Below is a small trained network, with its code and all its weights. Each question gives an input and a class and asks what happens when units are switched off, that is, made to give their printed mean instead of their output.

import numpy as np


def w(rows, s, z=0):
    codes = np.array(rows[::2]) - 128.0
    scale = np.full(codes.shape[1], s)
    scale[-1] = z or s
    return codes * scale


def norm(h):
    return h / np.sqrt((h * h).mean(-1, keepdims=True) + 1e-5)


def f(y):
    return y / 2 * (1 + np.tanh(0.7978845608 * (y + 0.044715 * y**3)))


def log_softmax(a):
    a = a - a.max(-1, keepdims=True)
    return a - np.log(np.exp(a).sum(-1, keepdims=True))


def net(x, mask):
    res = np.array(x, float).reshape(1, 6) / 4 @ E
    u = 0
    for l in range(2):
        y = f(norm(res) @ A[l][:, :-1].T + A[l][:, -1])
        res = res + np.where(mask[u : u + 9], y, B[l][:, -1]) @ B[l][:, :-1]
        u += 9
    return log_softmax(norm(res)[-1] @ U[:, :-1].T + U[:, -1])


A, B = {}, {}
E = w([
[144,129,88,141,168,254,164],'x0',
[191,106,174,156,156,131,87],'x1',
[117,235,78,186,116,130,90],'x2',
[123,134,138,129,132,126,126],'x3',
[160,186,111,76,194,112,119],'x4',
[137,126,116,128,117,129,131],'x5',
],0.0069)
A[0] = w([
[137,195,60,202,151,80,118,163],'L0N1',
[225,110,187,182,135,128,109,32],'L0N2',
[124,128,82,92,169,71,20,54],'L0N3',
[110,105,99,105,92,134,193,49],'L0N4',
[118,69,191,56,104,158,201,52],'L0N5',
[186,191,175,125,140,155,108,254],'L0N6',
[71,190,116,77,82,116,254,131],'L0N7',
[199,92,139,26,108,126,149,140],'L0N8',
[82,67,179,232,52,146,155,70],'L0N9',
],0.0077,0.0024)
B[0] = w([
[128,105,186,197,160,100,176,254],'L0N1',
[229,218,208,81,64,115,141,176],'L0N2',
[74,117,71,95,143,183,136,186],'L0N3',
[132,134,185,111,97,109,100,146],'L0N4',
[99,133,159,204,118,89,99,226],'L0N5',
[122,103,126,108,96,88,218,225],'L0N6',
[175,141,255,89,84,94,159,212],'L0N7',
[52,113,115,221,207,79,178,214],'L0N8',
[131,177,28,63,214,63,206,235],'L0N9',
],0.0078,0.0041)
A[1] = w([
[231,96,141,156,176,126,57,154],'L1N1',
[122,251,110,178,107,133,96,70],'L1N2',
[102,118,136,140,148,254,180,9],'L1N3',
[91,174,137,150,138,56,146,255],'L1N4',
[104,134,117,103,78,21,51,39],'L1N5',
[97,123,111,146,129,41,74,102],'L1N6',
[103,142,154,214,128,126,133,87],'L1N7',
[147,148,192,94,73,153,123,91],'L1N8',
[126,180,114,116,195,140,182,130],'L1N9',
],0.0094,0.0024)
B[1] = w([
[23,177,133,111,15,97,115,136],'L1N1',
[26,40,230,159,180,4,59,153],'L1N2',
[155,132,146,119,113,182,1,149],'L1N3',
[224,137,87,166,140,220,175,248],'L1N4',
[96,137,127,101,111,218,42,176],'L1N5',
[138,130,83,132,132,199,76,176],'L1N6',
[149,46,203,156,141,155,142,160],'L1N7',
[248,80,160,82,53,142,137,133],'L1N8',
[121,73,44,90,52,124,136,183],'L1N9',
],0.0073,0.011)
U = w([
[61,79,176,203,175,72,134,147],'0',
[150,117,126,128,119,161,145,231],'1',
[106,125,121,86,113,196,36,126],'2',
[102,141,69,85,163,91,171,154],'3',
[139,156,203,90,59,88,146,88],'4',
[151,114,129,137,123,154,145,146],'5',
[56,163,156,84,142,81,114,31],'6',
[8,170,143,51,144,16,55,2],'7',
],0.013,0.0059)

Each question gives the input, the list of numbers given to net, and the class t.
The units are the neurons (one row each of A and B). Each row of codes is followed by its name. A weight is (code - 128) times the scale printed after its matrix; where a second scale follows, it is the last column's (A, B and U).
mask holds one flag per neuron, layer by layer. A switched-off neuron (its flag False) gives its mean, the last column of its row in B, instead of its output. The means were averaged over made-up inputs and are rounded, as every weight is.
A unit's drop is (log p(t) with every unit on - log p(t) with that unit switched off) / (log p(t) with every unit on - log p(t) with every unit switched off).
The circuit of an input: a set's keep is (log p(t) with only the set's units on - log p(t) with every unit switched off) / (log p(t) with every unit on - log p(t) with every unit switched off). Starting from the 12 units with the biggest drops (on a tie, the unit counted first), units are removed one at a time, each time the one whose removal leaves the highest keep (on an exact tie, the one counted first), for as long as the keep stays at least 0.8.
units of the circuit, in order: the units of the circuit, biggest drop first
unit that matters most: the unit with the biggest drop
k most important neurons: the k neurons with the biggest drops, biggest first
drop when u is switched off: that unit's drop, to one decimal
input [2,-1,-7,7,-8,0], class 3: units of the circuit, in order => L0N9
input [-8,-8,-4,-5,-2,1], class 2: units of the circuit, in order => L1N5, L0N6
input [5,6,-5,0,-7,6], class 3: units of the circuit, in order => L0N9, L1N4, L1N7
input [2,-4,3,-4,-4,0], class 3: 2 most important neurons => L0N9, L0N5
input [5,-7,0,-5,3,5], class 4: 2 most important neurons => L0N7, L1N4
input [-7,-2,-4,-6,-6,0], class 2: 2 most important neurons => L1N5, L0N1
input [-2,-7,-7,8,-8,0], class 3: 4 most important neurons => L0N9, L1N2, L0N1, L1N7
input [1,3,-7,4,2,-4], class 0: 2 most important neurons => L0N8, L0N9
input [-6,0,8,2,5,-1], class 0: 2 most important neurons => L1N2, L0N1
input [1,-5,-8,2,6,6], class 0: 3 most important neurons => L0N8, L0N5, L0N9
input [-7,-5,4,-7,-5,3], class 2: 3 most important neurons => L1N5, L0N6, L0N8
input [-8,-7,4,6,1,5], class 2: units of the circuit, in order => L1N5, L1N6
input [8,-3,5,-4,-4,-5], class 2: 2 most important neurons => L1N3, L0N5
input [2,3,8,5,1,-1], class 0: units of the circuit, in order => L1N2
input [-1,8,7,0,-6,1], class 4: 2 most important neurons => L0N2, L0N8
input [7,-3,-5,2,-2,-4], class 2: 2 most important neurons => L1N3, L0N1
input [-5,8,-6,0,-1,-6], class 4: units of the circuit, in order => L0N2, L1N1
input [-6,7,2,-1,0,-4], class 4: 2 most important neurons => L0N2, L0N8
input [-7,-3,6,8,3,-4], class 5: 2 most important neurons => L1N4, L0N1
input [-1,-7,0,-3,2,-3], class 4: unit that matters most => L0N7
input [8,7,5,-6,-2,5], class 2: units of the circuit, in order => L1N3, L1N4
input [8,1,-5,-3,1,-5], class 2: units of the circuit, in order => L1N3, L1N4
input [-8,-3,-5,-2,-7,7], class 2: units of the circuit, in order => L1N5, L0N1, L0N6
input [-1,7,-3,1,4,3], class 4: drop when L1N4 is switched off => 0.1
input [1,6,8,6,-1,1], class 0: drop when L0N7 is switched off => 0.1
input [7,-6,1,-5,-3,5], class 2: drop when L0N6 is switched off => 0.2
